Rows, each with roughly how far along a hidden order it lies (0 to 12):
In the rows, zero is written as 128.
[124 115 164 123 168 119 137 130 194  66 113  93 130 114 149 109 171  52
  74 123 169 123 116 121 124 102 117 117 102 133 142 135 130  98 193 179
 123 181 113 126 106 131 145  97  76 140 137 110 124 102 196 115 107  70
 106 113]
0
[100  98 118 109 229 146 155 143 156 125 122  88  85 165 145 101 167 108
  74 149 135 175 141  59 191 108 154  83 143  76 146 145 101 112 132  94
 167 153 155 123  97 159 119  78 111 154 111 109 133 160 181 151 110 155
 149 107]
12
[187  70 112 118 150 130 113 121 130 159 114 127 173 127  72  99 180  91
 146 118 126 149 128  83 125 147 142  99 124 135 130 151 135 121 119 151
  85 118  73 120 137 170 117  62 131 143 106 145 150 219  60 138  95 178
 168 141]
12
[121 155 143 135 166 136 146 116 169  72 101  89 132 112 166 119 143 152
 126 147 127  84 176 105 133 126 102  92 126  93 145 112 132  84 130 155
 130 168 158 131  91 124 133 121  50 105 147 108 119 107 180 119 147 104
 101 104]
0
[125  73 142 120 139 167 116 141 156  92 111 134 105 120 115 112 165  97
  86 138 182 163 106 116 114 102 106  63 125 122 118 190 146 127 147 147
 143 138 144 135 116 117 138  98 130 101  91 118 135 108 141 134  80  62
 190 140]
0
[ 79 160 142  93 143 133 131 123 160 114 121 117 114 150 128 114 137  75
  86 124 140 108  71  61  81  93 108 153 132 167 119  87 157 140 145 149
 121 141  80 125 147 135 150 142  99 153 140 123 170  70 142 142 106  91
 133 113]
0
[147 108 105 111 108 153  93 160 139 131  70 152 161 100  75  92 142 107
  61 130 148  96 104  91  90  99 124 135 136 141  98 148 173 109 148 130
 133 141 115 124 112 103 164 120 116  50 111  69 145  98 111 138 101 134
 157 135]
0
[118 132 136 138 222 142 154 136 141 110 161  92 121 152 159 169 154  70
 142 128 115 210 143  98 174 132 149  94 126  47 144  99 106 129 107 147
 156 152 117 125 120 155 121 102  94 164 132 158 112 125 165 144 107 177
 126 119]
12
[100 171 141 117 189  45 142 132 135 150 137 101 128 170 140 109 131  93
 109 134 123 158 152  64 153 142 173  58 103 129 144  74 119 144 141  88
 146 136  55 105 121 165  90 118  98 182 159 174 113 129 111 115 134 137
  91 107]
12
[ 77 139 120  96 222 133 117 125 136 129 137 122 114 168 159 126 163  97
 102 145 110 153 131  56 162  78 130 130 144 121 126 110 154 150 107 131
 175 116 102 121 121 136 115 138  82 137 135 146 159  69 169 165  61 178
 161 112]
12

[123 119  81 102 102 117 131 124  92 102 118 110 140 122 153 113 128 186
 114  71 152  65 185 164 134 152 128 100  58 165 147 110 136]
4
[165 122  79 100  94 128  75 127 145 115  96 114 191 129 129 145 122 157
 153 149 139  87 224 146 127 124  90 159 120 127 148  78 131]
7
[134 136  71 107 127 114 137 139 102  85 113 110 177 141 138 139 137 202
 146 103 145  92 206 100 135 144 157 130  91 125 144  84 137]
3
[140 141 111 117  93 159 102  93 131 163 146 110 196 119 140 105 111  74
 131 143 110  90  92 223 121 131  29 161 163 142 178 160 121]
12
[141 139  86  97 165 119 140 136 116  81 103 108 185 127 129 134 130 188
 139 101 164  77 212  96 154 159 149 133  83 152 123  82 134]
2
[109 137 116 118 131 127 150 114  95 115 145 120 165 103 151  98 120 138
 103  55 146  92 134 171 137 161  90  82  65 180 137 154 128]
4
[140 121  99 117  95 126 105 126 142 125 121 108 181 110 134 132 130 134
 138 129 130 106 177 168 119 129  94 147 126 127 147 110 133]
7
[121 115 116 128  89 131 122 114 129 144 138 114 154  94 140 107 120  86
 115 114 127 116 119 190 117 139  92 124 127 142 154 154 128]
8
[197 109  61 104  71 132  66 124 135 119  72 113 185 173 118 165 122 189
 167 179 136  71 139 132 131 120 106 171 136 103 181  51 128]
9
[140 131 117 117  92 143 106  99 138 148 129 108 171 104 136 121 118  98
 145 133 119  90 116 203 119 121  46 151 170 135 180 143 122]
11
[160 122  75 101  91 118  97 139 138  98  98 115 174 138 126 147 125 195
 152 142 155 103 233 123 133 122 136 131  96 127 130  63 131]
4
[159 120  89 107 100 129  86 128 149 127 105 110 184 128 128 145 128 158
 157 154 134  97 180 154 170 123  87 160 134 117 152  93 132]
8
[121 142 119 113 133 147 140 105 136 144 154 102 168  72 136  98 113  76
 114 121 130 125 119 200 130 144  75 126 133 161 146 167 123]
7
[149 117  95 116  92 122  95 138 142 124 106 122 156 140 135 153 134 153
 156 160 127 120 178 134 117 117 127 155 131 105 147 106 133]
6
[159 121  85 108 106 129  84 125 152 117 100 109 181 123 126 152 129 140
 158 163 134  97 182 138 123 119  95 166 149 115 154  88 131]
8
[124 129  75 104 159 112 160 140 115  77 116 103 171 107 130 129 129 192
 130  93 168 103 210 103 151 160 167 115  66 150 116  75 137]
0
[117 128  96 102 135 127 137 119  96  99 130 111 188 101 147  96 122 159
 103  54 167  80 186 160 146 179 142  90  53 192 118 115 132]
3
[127 131 100 114  69 147 116  98 125 157 159 104 169  95 150  93 110  87
 116 119 121 102 116 244 117 142  51 109 125 154 173 175 122]
9

[149 191 145 177 151 141 135 111  97  90  50  39  91 103  17 120  84 126
 133 157 145 150 176 251 184 154 153 192 172 136 123  80 102 111  94  76
 104  99 120 126 135 140 144 161 182 151 184 181 161 188 154 125 121 119
 104  70 111  84  65 108 100 102 117 118 144 147 171 200 176 161 160 180
 171]
6
[112  99 109 134 131 141 147 173 146 146 144 181 139 147 102 132  94 109
 107 131 115 116 112 134  81 126 123 182 194 164 155 147 143 142 151 137
 122 120 115 118 100  78  85 115 128 128 155 151 143 185 163 139 140 162
 124 136 132 128 106 121 102 110 112 113 103 126 144 173 149 143 151 162
 163]
7
[135 146 132 139 133 135 120 106 115 111  95  89 104 103  59 116  84 105
 108  83 102 109  80  61  49 100  52  47  68  95 104  91 109 113 109  97
 124 114 121 125 122 137 135 140 147 137 140 152 165 172 187 143 153 175
 145 172 161 154 176 153 150 155 153 162 197 160 163 167 153 141 142 162
 149]
0
[120 123 124 127 130 123 132 141 133 133 138 155 144 145 164 132 153 147
 144 150 143 147 158 194 188 154 190 197 201 165 168 179 156 150 165 170
 146 176 167 151 151 185 167 157 161 142 158 157 145 163 166 134 139 149
 131 135 137 144 126 129 122 133 125 123 116 122 118 114 116 118 107  89
 101]
12
[130 110 110 105  92 105 102  90  94 109  73  42 109 105  66 116 108 108
 129 128 132 125 184 151 197 145 175 206 176 170 155 173 151 145 166 180
 135 138 139 130 125  87 120  94  86 110  98  94  92  89  48 116  98  88
 103  97 110 118 126 133 143 145 141 164 141 150 156 204 157 154 162 202
 168]
0
[138 148 125 132 125 121 124 112 117 115  99  93 113 112  67 120 100 112
 114 116 121 120 112 123  99 122 104 125 130 132 132 135 129 133 149 160
 135 153 149 142 149 162 149 147 148 138 134 146 145 149 147 130 130 127
 122 122 122 127 118 121 118 108 118 108  96 108 108  97 109 118 117 100
 108]
3
[149 137 133 149 136 124 122  97  95  93  64  82 109 108  70 124 131 123
 129 192 149 135 139 166 107 128 119  87 115 110  92  70 112 128 119 138
 133 162 149 155 147 142 149 138 154 123 136 114 101 108  42 127 110 110
 143 148 130 129 147 159 143 148 134 154 112 116 122 122 104 106 118  97
 105]
6
[108 108 118 134 135 140 153 201 158 164 177 191 161 156 166 129 128 115
 116 114 120 103  99  81  32  95  55  93  98 123 120 131 138 145 171 192
 143 182 174 153 149 147 165 122 128 119 118 104  90  86  38 113  95  79
 103 122 122 127 145 148 151 145 150 174 169 160 160 170 144 138 134 137
 109]
11
[120  90 106 114 103 121 119 119 112 130 114 109 132 135 140 131 133 129
 139 138 141 135 173 177 166 153 159 197 168 160 138 134 133 138 144 141
 129 126 132 126 118  78 110  98 102 114 115 101  84  97  55 121 104 110
 113 109 123 113 123 135 135 136 129 147 127 137 152 181 145 148 152 186
 159]
7

Part 4:
[126 125 132 129 127 134 123 120 124 103 131 128 129 132 151 143 162 136
 134 141 153 173 135 127 132 130 128 117 124 129 128]
3
[125 128 132 127 125 130 143 144 185 253 142 174 138 135 150 130 127 128
 127 128 128 130 128 127 130 127 128 128 128 131 129]
0
[122 123 149 157 188 157 227 166 180 137 138 128 129 135 168 110 139 119
 121 124 124 189 137 118 137 132 128  98 115 132 128]
5
[138 130 151 174 229 153 205 162 152 135 130 127 129 130 139 124 130 124
 126 126 127 155 130 127 131 130 128 122 125 129 128]
6
[173 122 148 134 114 139 123  99 117  96 138 125 131 137 169 107 138 117
 119 122 121 207 139 117 147 143 130 157 136 195 133]
12
[131 129 133 150 205 149 234 197 186 185 128 132 128 126 121 135 123 129
 130 129 128 118 127 133 125 128 128 142 130 126 128]
5
[119 122 137 131 116 135 126 113 123 111 137 131 133 143 242 184 185 131
 127 130 119 183 135 121 134 130 128 111 118 128 128]
1
[124 125 132 136 120 130 127 124 118 125 130 125 129 130 141 129 139 132
 134 142 168 192 145 129 133 132 128 124 124 130 128]
5
[128 131 120 126 135 123 147 139 136 147 122 133 130 133 180 204 179 144
 137 135 134  93 125 134 124 127 128 145 135 128 128]
1
[197 147 108 120 153 115 136 157 149 165 113 129 125 116  60 160 111 142
 141 136 136  26 115 144 118 130 131 240 174 179 134]
12
[128 125 133 132 128 134 150 158 213 255 144 163 135 135 149 121 130 124
 125 126 123 147 132 124 131 130 128 113 122 129 128]
1
[197 149 173 183 183 137 137 126 129 121 127 128 129 131 138 121 128 126
 126 126 124 150 130 126 127 130 128 122 126 137 131]
9
[137 133 142 164 223 150 220 167 165 148 128 127 128 128 125 129 126 130
 128 128 129 122 128 128 129 127 128 130 128 128 128]
6
[245 137 157 149 129 136 120 111 134 109 136 124 130 135 163 115 137 120
 122 124 123 174 135 120 135 133 128 118 125 179 135]
11
[130 127 131 130 130 134 156 169 209 255 142 158 133 131 139 125 130 126
 127 128 127 135 130 126 130 128 128 122 125 131 128]
1
[131 127 128 128 146 136 203 193 239 244 135 144 130 129 131 133 125 129
 128 128 128 122 127 131 126 128 128 133 129 128 128]
2
[139 125 134 136 120 134 126 117 121 125 131 123 129 133 148 121 136 123
 124 125 125 166 135 126 145 158 133 189 138 160 130]
12
[124 122 135 134 118 134 152 154 213 251 147 161 135 136 157 117 132 122
 124 125 126 177 133 122 133 131 128 107 120 127 128]
1
[135 126 125 128 130 128 126 127 129 130 129 129 130 134 182 188 185 143
 134 134 133 128 128 128 128 129 128 130 128 128 128]
1
[127 130 127 125 134 125 128 132 135 172 130 162 142 148 205 171 136 131
 130 129 130 118 126 131 129 127 128 135 130 129 128]
0
[158 141 163 188 223 145 179 148 137 133 129 129 127 128 121 134 121 129
 129 128 129 121 127 129 127 127 128 132 130 131 129]
7
[122 123 136 128 117 134 123 120 123 115 135 127 129 132 168 116 136 123
 124 127 140 208 160 139 159 153 129 113 123 131 127]
9
[211 139 133 129 134 126 129 132 136 132 126 128 128 126 117 133 126 131
 129 129 130 117 126 130 128 131 130 181 149 189 135]
12
[207 139 189 187 169 147 130 106 115  98 141 125 131 138 177 106 142 117
 117 121 120 220 138 115 138 133 127  86 109 145 130]
9
[130 126 130 127 124 130 127 128 131 120 129 128 129 131 160 168 176 141
 135 138 141 147 131 129 129 128 128 125 126 133 128]
2
[150 132 173 192 219 154 170 125 123 110 136 127 130 134 162 111 135 121
 121 123 122 185 135 120 135 131 127 100 116 135 128]
7
